Below are the code and all the weights of a small trained network. Each question names an input and a class and asks about switching units off, where a switched-off unit gives its printed mean instead of its output.

import numpy as np


def w(rows, s, z=0):
    codes = np.array(rows[::2]) - 128.0
    scale = np.full(codes.shape[1], s)
    scale[-1] = z or s
    return codes * scale


def f(y):
    return np.maximum(y, 0)


def log_softmax(a):
    a = a - a.max(-1, keepdims=True)
    return a - np.log(np.exp(a).sum(-1, keepdims=True))


def net(x, mask):
    res = np.array(x, float).reshape(1, 4) / 4 @ E
    y = f(res @ A[0][:, :-1].T + A[0][:, -1])
    res = res + np.where(mask, y, B[0][:, -1]) @ B[0][:, :-1]
    return log_softmax(res[-1] @ U[:, :-1].T + U[:, -1])


A, B = {}, {}
E = w([
[215,141,140],'x0',
[163,121,221],'x1',
[170,211,105],'x2',
[123,254,113],'x3',
],0.0089)
A[0] = w([
[188,187,62,30],'N0',
[157,107,214,67],'N1',
[131,74,106,49],'N2',
[181,188,144,70],'N3',
[74,99,156,152],'N4',
[105,121,174,71],'N5',
[66,98,147,137],'N6',
[78,180,148,210],'N7',
[178,211,53,97],'N8',
[163,171,153,84],'N9',
[130,166,50,66],'N10',
[138,145,161,196],'N11',
[20,160,128,148],'N12',
[112,148,5,172],'N13',
[174,132,75,45],'N14',
[60,135,131,194],'N15',
[178,180,82,94],'N16',
[132,101,111,141],'N17',
[129,95,233,157],'N18',
[128,103,200,174],'N19',
[122,98,55,86],'N20',
[214,230,168,110],'N21',
[182,96,104,141],'N22',
[118,138,161,1],'N23',
[193,189,189,151],'N24',
[96,155,130,205],'N25',
[141,182,118,129],'N26',
[95,161,123,213],'N27',
[174,61,76,109],'N28',
[123,124,154,51],'N29',
[128,98,170,151],'N30',
[143,153,47,87],'N31',
[153,77,118,93],'N32',
[88,144,218,181],'N33',
[143,192,109,129],'N34',
],0.015,0.0096)
B[0] = w([
[141,102,193,177],'N0',
[174,88,156,176],'N1',
[139,110,181,152],'N2',
[204,132,96,182],'N3',
[138,114,60,206],'N4',
[99,66,63,142],'N5',
[166,124,74,202],'N6',
[188,164,99,232],'N7',
[131,116,185,223],'N8',
[203,121,108,166],'N9',
[108,88,81,169],'N10',
[197,129,93,205],'N11',
[104,227,97,218],'N12',
[125,127,206,239],'N13',
[112,109,211,139],'N14',
[98,198,42,222],'N15',
[133,117,185,187],'N16',
[145,136,155,165],'N17',
[185,84,96,238],'N18',
[107,89,109,222],'N19',
[179,69,207,164],'N20',
[215,126,100,255],'N21',
[80,151,157,175],'N22',
[248,46,35,128],'N23',
[224,118,127,238],'N24',
[143,175,105,211],'N25',
[118,140,188,187],'N26',
[190,181,94,222],'N27',
[89,61,149,187],'N28',
[176,109,121,128],'N29',
[99,88,139,193],'N30',
[121,61,69,170],'N31',
[113,116,162,166],'N32',
[181,88,33,221],'N33',
[145,141,176,199],'N34',
],0.011,0.0093)
U = w([
[189,123,144,32],'0',
[4,178,186,1],'1',
[159,187,152,245],'2',
[154,68,158,101],'3',
[154,107,91,216],'4',
[145,108,143,121],'5',
],0.015,0.0096)

Each question gives the input, the list of numbers given to net, and the class t.
The units are the neurons (one row each of A and B). Each row of codes is followed by its name. A weight is (code - 128) times the scale printed after its matrix; where a second scale follows, it is the last column's (A, B and U).
mask holds one flag per neuron, in row order. A switched-off neuron (its flag False) gives its mean, the last column of its row in B, instead of its output. The means were averaged over made-up inputs and are rounded, as every weight is.
A unit's drop is (log p(t) with every unit on - log p(t) with that unit switched off) / (log p(t) with every unit on - log p(t) with every unit switched off).
The circuit of an input: a set's keep is (log p(t) with only the set's units on - log p(t) with every unit switched off) / (log p(t) with every unit on - log p(t) with every unit switched off). Starting from the 12 units with the biggest drops (on a tie, the unit counted first), units are removed one at a time, each time the one whose removal leaves the highest keep (on an exact tie, the one counted first), for as long as the keep stays at least 0.8.
circuit, biggest first: the units of the circuit, biggest drop first
unit that matters most: the unit with the biggest drop
k most important neurons: the k neurons with the biggest drops, biggest first
drop of u: that unit's drop, to one decimal
input [0,3,5,5], class 0: circuit, biggest first => (N21; N24)
input [2,-1,-4,-3], class 3: unit that matters most => N12
input [4,-3,0,-2], class 3: circuit, biggest first => (N12; N15; N7)
input [4,5,-7,5], class 4: circuit, biggest first => (N33; N13)
input [2,2,5,4], class 0: circuit, biggest first => (N21; N24)
input [-7,6,-8,-8], class 4: 2 most important neurons => (N4; N6)
input [-4,-8,-5,-1], class 2: 3 most important neurons => (N12; N13; N33)
input [2,2,-1,-4], class 3: 2 most important neurons => (N15; N12)
input [0,2,6,7], class 0: 2 most important neurons => (N21; N24)
input [0,4,-7,7], class 4: 2 most important neurons => (N33; N13)
input [-6,8,-1,-8], class 4: 2 most important neurons => (N33; N4)
input [-7,-7,-7,5], class 2: drop of N12 => 0.2
input [6,8,-2,-5], class 3: drop of N1 => 0.1
input [8,8,2,8], class 0: drop of N19 => 0.0
input [-6,-4,-7,6], class 2: circuit, biggest first => (N12)
input [-5,6,-3,-5], class 4: drop of N4 => 0.1
